Below are the code and all the weights of a small trained network. Each question names an input and a target symbol and asks about switching units off, where a switched-off unit gives its printed mean instead of its output.

import numpy as np


def w(rows, s, z=0):
    codes = np.array(rows[::2]) - 128.0
    scale = np.full(codes.shape[1], s)
    scale[-1] = z or s
    return codes * scale


def norm(h):
    return h / np.sqrt((h * h).mean(-1, keepdims=True) + 1e-5)


def f(y):
    return np.maximum(y, 0)


def softmax(a):
    e = np.exp(a - a.max(-1, keepdims=True))
    return e / e.sum(-1, keepdims=True)


def log_softmax(a):
    a = a - a.max(-1, keepdims=True)
    return a - np.log(np.exp(a).sum(-1, keepdims=True))


def net(x, mask):
    ids = ['αδεζμπσφ'.index(c) for c in x.split()]
    T = len(ids)
    res = E[ids] + P[:T]
    r = norm(res)
    for j in range(2):
        rows = slice(4 * j, 4 * j + 4)
        q, k, v = (r @ M[0][rows].T for M in (Q, K, V))
        z = softmax(np.where(np.tri(T) > 0, q @ k.T / 4**0.5, -1e9)) @ v
        o = O[0][rows]
        res = res + np.where(mask[j], z, o[:, -1]) @ o[:, :-1]
    y = f(norm(res) @ A[0][:, :-1].T + A[0][:, -1])
    res = res + np.where(mask[2:6], y, B[0][:, -1]) @ B[0][:, :-1]
    return log_softmax(norm(res)[-1] @ U[:, :-1].T + U[:, -1])


Q, K, V, O, A, B = {}, {}, {}, {}, {}, {}
E = w([
[112,130,203,82,184,55],'α',
[132,143,188,170,39,198],'δ',
[128,180,107,40,129,196],'ε',
[170,222,43,188,63,200],'ζ',
[232,95,193,110,151,141],'μ',
[138,87,158,108,24,92],'π',
[115,96,91,116,223,168],'σ',
[174,255,76,77,101,62],'φ',
],0.022)
P = w([
[195,168,32,132,105,77],'0',
[117,248,136,124,101,180],'1',
[172,124,44,140,96,81],'2',
[112,229,160,114,106,216],'3',
[168,106,57,139,117,73],'4',
[104,202,172,123,110,218],'5',
[159,84,73,141,129,78],'6',
[91,181,192,100,124,235],'7',
[134,51,88,129,123,78],'8',
[92,158,210,91,150,250],'9',
[126,30,105,135,128,88],'10',
[97,144,226,87,160,253],'11',
[147,57,80,144,134,74],'12',
],0.011)
Q[0] = w([
[68,94,65,118,123,113],'h0',
[123,118,114,135,137,98],'h0',
[98,136,130,191,112,104],'h0',
[134,30,2,169,112,87],'h0',
[90,124,177,68,146,197],'h1',
[76,182,127,152,181,53],'h1',
[77,109,170,85,102,69],'h1',
[136,56,162,128,167,123],'h1',
],0.049)
K[0] = w([
[130,181,68,70,101,129],'h0',
[150,169,116,126,143,98],'h0',
[82,130,135,243,111,116],'h0',
[138,240,32,134,5,112],'h0',
[107,161,192,104,178,241],'h1',
[83,220,82,126,202,49],'h1',
[83,112,224,90,127,75],'h1',
[116,30,133,172,198,108],'h1',
],0.035)
V[0] = w([
[177,132,153,157,91,137],'h0',
[146,56,64,148,151,203],'h0',
[252,113,171,128,153,154],'h0',
[108,133,203,125,162,81],'h0',
[81,207,218,177,159,134],'h1',
[138,104,107,116,163,190],'h1',
[120,142,144,132,107,213],'h1',
[71,155,96,173,163,123],'h1',
],0.031)
O[0] = w([
[205,83,139,173,148,162,154],'h0',
[170,174,143,41,198,196,94],'h0',
[198,114,237,158,132,197,252],'h0',
[86,175,196,213,128,59,112],'h0',
[158,254,128,142,215,141,138],'h1',
[43,134,127,184,139,120,133],'h1',
[75,190,157,172,104,141,197],'h1',
[151,120,72,159,172,185,64],'h1',
],0.021,0.016)
A[0] = w([
[144,164,118,89,254,95,81],'n0',
[160,70,178,110,168,49,5],'n1',
[130,26,144,116,236,134,119],'n2',
[135,22,93,112,208,78,253],'n3',
],0.048,0.0032)
B[0] = w([
[127,110,130,73,11,109,217],'n0',
[111,89,49,97,218,162,228],'n1',
[47,94,105,207,91,66,192],'n2',
[175,252,183,139,127,118,249],'n3',
],0.045,0.017)
U = w([
[47,181,88,113,232,178,193],'α',
[180,136,205,153,141,178,107],'δ',
[81,161,144,59,108,162,164],'ε',
[123,153,43,184,129,210,95],'ζ',
[102,68,125,141,157,140,221],'μ',
[204,99,119,132,93,67,90],'π',
[85,152,157,191,119,65,137],'σ',
[178,248,106,129,167,137,3],'φ',
],0.011,0.0042)

Each question gives the input, a string of symbols that net reads in full, and the target symbol t.
The units are the heads (4 rows each of Q, K, V and O) and the neurons (one row each of A and B). Each row of codes is followed by its name. A weight is (code - 128) times the scale printed after its matrix; where a second scale follows, it is the last column's (O, A, B and U).
mask holds one flag per unit, heads first, then neurons. A switched-off unit (its flag False) gives its mean, the last column of its rows in O or B, instead of its output. The means were averaged over made-up inputs and are rounded, as every weight is.
A unit's drop is (log p(t) with every unit on - log p(t) with that unit switched off) / (log p(t) with every unit on - log p(t) with every unit switched off).
The circuit of an input: a set's keep is (log p(t) with only the set's units on - log p(t) with every unit switched off) / (log p(t) with every unit on - log p(t) with every unit switched off). Starting from all 6 units, units are removed one at a time, each time the one whose removal leaves the highest keep (on an exact tie, the one counted first), for as long as the keep stays at least 0.8.
circuit, biggest first: the units of the circuit, biggest drop first
most important unit: the unit with the biggest drop
k most important neurons: the k neurons with the biggest drops, biggest first
drop of u: that unit's drop, to one decimal
input δ μ ζ σ ε σ φ μ ε δ μ φ, target δ: circuit, biggest first -> [h0]
input ε α α ε σ φ, target ε: 2 most important neurons -> [n0; n3]
input δ α σ φ δ ε σ, target σ: circuit, biggest first -> [n3; h1; n2]
input φ ε ε ε, target α: circuit, biggest first -> [n0; n3]
input α α ζ α ε, target ε: circuit, biggest first -> [h0; h1]
input ε ε μ σ ε μ α π δ ζ, target σ: 2 most important neurons -> [n1; n3]
input φ δ φ ε ε μ σ ε φ δ α π π, target π: 3 most important neurons -> [n3; n1; n0]
input μ δ ε σ μ φ φ π σ ζ, target ε: 2 most important neurons -> [n0; n3]
input δ α ε δ φ π δ ε σ φ, target ε: circuit, biggest first -> [n0; h0]
input ε φ ε α ζ σ δ φ φ ζ ζ ζ, target ε: circuit, biggest first -> [h0; n0]
input π ε π ε π ε, target α: circuit, biggest first -> [n0; h0]
input φ μ δ δ δ σ ζ μ σ δ δ σ, target ε: 3 most important neurons -> [n0; n3; n2]
input α σ ε, target ε: 3 most important neurons -> [n1; n0; n2]
input ε μ φ ζ π φ μ φ φ ζ ζ, target ζ: most important unit -> h1
input α π ε φ φ σ μ ζ, target δ: 2 most important neurons -> [n1; n3]
input α μ α ζ φ δ φ δ, target σ: 2 most important neurons -> [n3; n1]
input α ε φ μ σ μ φ π δ φ π φ, target δ: drop of h0 -> 1.2
input α μ α π φ φ μ π, target δ: drop of n0 -> 0.0
input σ σ ζ σ ζ δ ε ζ π ε φ α δ, target δ: drop of h1 -> 2.3
input π σ π δ φ π, target ε: most important neuron -> [n3]
input ζ α α δ μ μ π ζ μ σ, target ε: 2 most important neurons -> [n0; n3]
